Below are the code and all the weights of a small trained network. Each question names an input and a class and asks about switching units off, where a switched-off unit gives its printed mean instead of its output.

import numpy as np


def w(rows, s, z=0):
    codes = np.array(rows[::2]) - 128.0
    scale = np.full(codes.shape[1], s)
    scale[-1] = z or s
    return codes * scale


def norm(h):
    return h / np.sqrt((h * h).mean(-1, keepdims=True) + 1e-5)


def f(y):
    return np.maximum(y, 0)


def log_softmax(a):
    a = a - a.max(-1, keepdims=True)
    return a - np.log(np.exp(a).sum(-1, keepdims=True))


def net(x, mask):
    res = np.array(x, float).reshape(1, 5) / 4 @ E
    u = 0
    for l in range(3):
        y = f(norm(res) @ A[l][:, :-1].T + A[l][:, -1])
        res = res + np.where(mask[u : u + 9], y, B[l][:, -1]) @ B[l][:, :-1]
        u += 9
    return log_softmax(norm(res)[-1] @ U[:, :-1].T + U[:, -1])


A, B = {}, {}
E = w([
[113,132,69],'x0',
[40,49,250],'x1',
[3,209,87],'x2',
[205,110,211],'x3',
[155,28,5],'x4',
],0.003)
A[0] = w([
[99,57,176,143],'0.n0',
[154,114,229,92],'0.n1',
[129,151,101,138],'0.n2',
[142,81,188,117],'0.n3',
[116,129,224,131],'0.n4',
[192,75,150,71],'0.n5',
[132,100,131,4],'0.n6',
[58,177,167,170],'0.n7',
[254,109,123,168],'0.n8',
],0.0078,0.0019)
B[0] = w([
[195,151,76,202],'0.n0',
[87,94,33,208],'0.n1',
[121,165,119,163],'0.n2',
[175,117,77,190],'0.n3',
[56,94,150,211],'0.n4',
[144,119,160,189],'0.n5',
[90,105,97,131],'0.n6',
[68,253,194,215],'0.n7',
[68,86,83,254],'0.n8',
],0.005,0.0041)
A[1] = w([
[130,137,83,92],'1.n0',
[82,120,96,161],'1.n1',
[124,83,193,111],'1.n2',
[129,35,161,169],'1.n3',
[254,121,175,132],'1.n4',
[152,164,151,16],'1.n5',
[117,83,95,146],'1.n6',
[132,237,90,178],'1.n7',
[149,76,108,10],'1.n8',
],0.0091,0.0013)
B[1] = w([
[123,192,56,185],'1.n0',
[114,156,227,206],'1.n1',
[153,196,57,159],'1.n2',
[184,2,79,215],'1.n3',
[119,89,99,169],'1.n4',
[167,154,186,137],'1.n5',
[182,144,99,215],'1.n6',
[109,85,87,254],'1.n7',
[177,74,210,191],'1.n8',
],0.0041,0.0042)
A[2] = w([
[163,148,179,74],'2.n0',
[9,126,5,242],'2.n1',
[181,17,115,49],'2.n2',
[158,31,156,150],'2.n3',
[37,161,113,252],'2.n4',
[188,182,75,97],'2.n5',
[181,118,127,152],'2.n6',
[241,89,175,158],'2.n7',
[61,238,254,169],'2.n8',
],0.0068,0.0021)
B[2] = w([
[108,166,153,129],'2.n0',
[187,223,171,254],'2.n1',
[89,128,97,203],'2.n2',
[149,43,78,189],'2.n3',
[159,33,154,214],'2.n4',
[126,198,118,162],'2.n5',
[27,136,117,157],'2.n6',
[129,62,126,178],'2.n7',
[3,62,217,221],'2.n8',
],0.0069,0.0063)
U = w([
[175,186,73,194],'0',
[44,132,200,184],'1',
[175,101,159,2],'2',
[166,10,33,177],'3',
],0.013,0.0049)

Each question gives the input, the list of numbers given to net, and the class t.
The units are the neurons (one row each of A and B). Each row of codes is followed by its name. A weight is (code - 128) times the scale printed after its matrix; where a second scale follows, it is the last column's (A, B and U).
mask holds one flag per neuron, layer by layer. A switched-off neuron (its flag False) gives its mean, the last column of its row in B, instead of its output. The means were averaged over made-up inputs and are rounded, as every weight is.
A unit's drop is (log p(t) with every unit on - log p(t) with that unit switched off) / (log p(t) with every unit on - log p(t) with every unit switched off).
The circuit of an input: a set's keep is (log p(t) with only the set's units on - log p(t) with every unit switched off) / (log p(t) with every unit on - log p(t) with every unit switched off). Starting from the 12 units with the biggest drops (on a tie, the unit counted first), units are removed one at a time, each time the one whose removal leaves the highest keep (on an exact tie, the one counted first), for as long as the keep stays at least 0.8.
circuit, biggest first: the units of the circuit, biggest drop first
most important unit: the unit with the biggest drop
top k neurons: the k neurons with the biggest drops, biggest first
top k neurons in layer l: the k neurons of layer l with the biggest drops, biggest first
drop of u: that unit's drop, to one decimal
input [6,0,0,-4,0], class 0: top 2 neurons in layer 0	(0.n4; 0.n7)
input [4,-8,-4,2,2], class 0: top 2 neurons	(1.n3; 2.n4)
input [-2,1,6,-3,7], class 0: most important unit	2.n1
input [-4,3,-3,-1,-4], class 3: top 2 neurons	(0.n1; 0.n4)
input [6,2,0,-4,3], class 0: circuit, biggest first	(2.n8; 2.n1)
input [3,6,-2,6,-5], class 3: top 2 neurons in layer 0	(0.n1; 0.n3)
input [2,-1,-4,3,-7], class 3: top 4 neurons in layer 0	(0.n4; 0.n1; 0.n7; 0.n8)
input [-3,3,2,3,2], class 3: top 2 neurons in layer 0	(0.n4; 0.n8)
input [2,-3,8,0,4], class 0: drop of 2.n8	0.2
input [4,-6,1,-3,5], class 0: drop of 2.n1	0.1
input [4,8,0,-1,2], class 3: drop of 2.n5	0.0
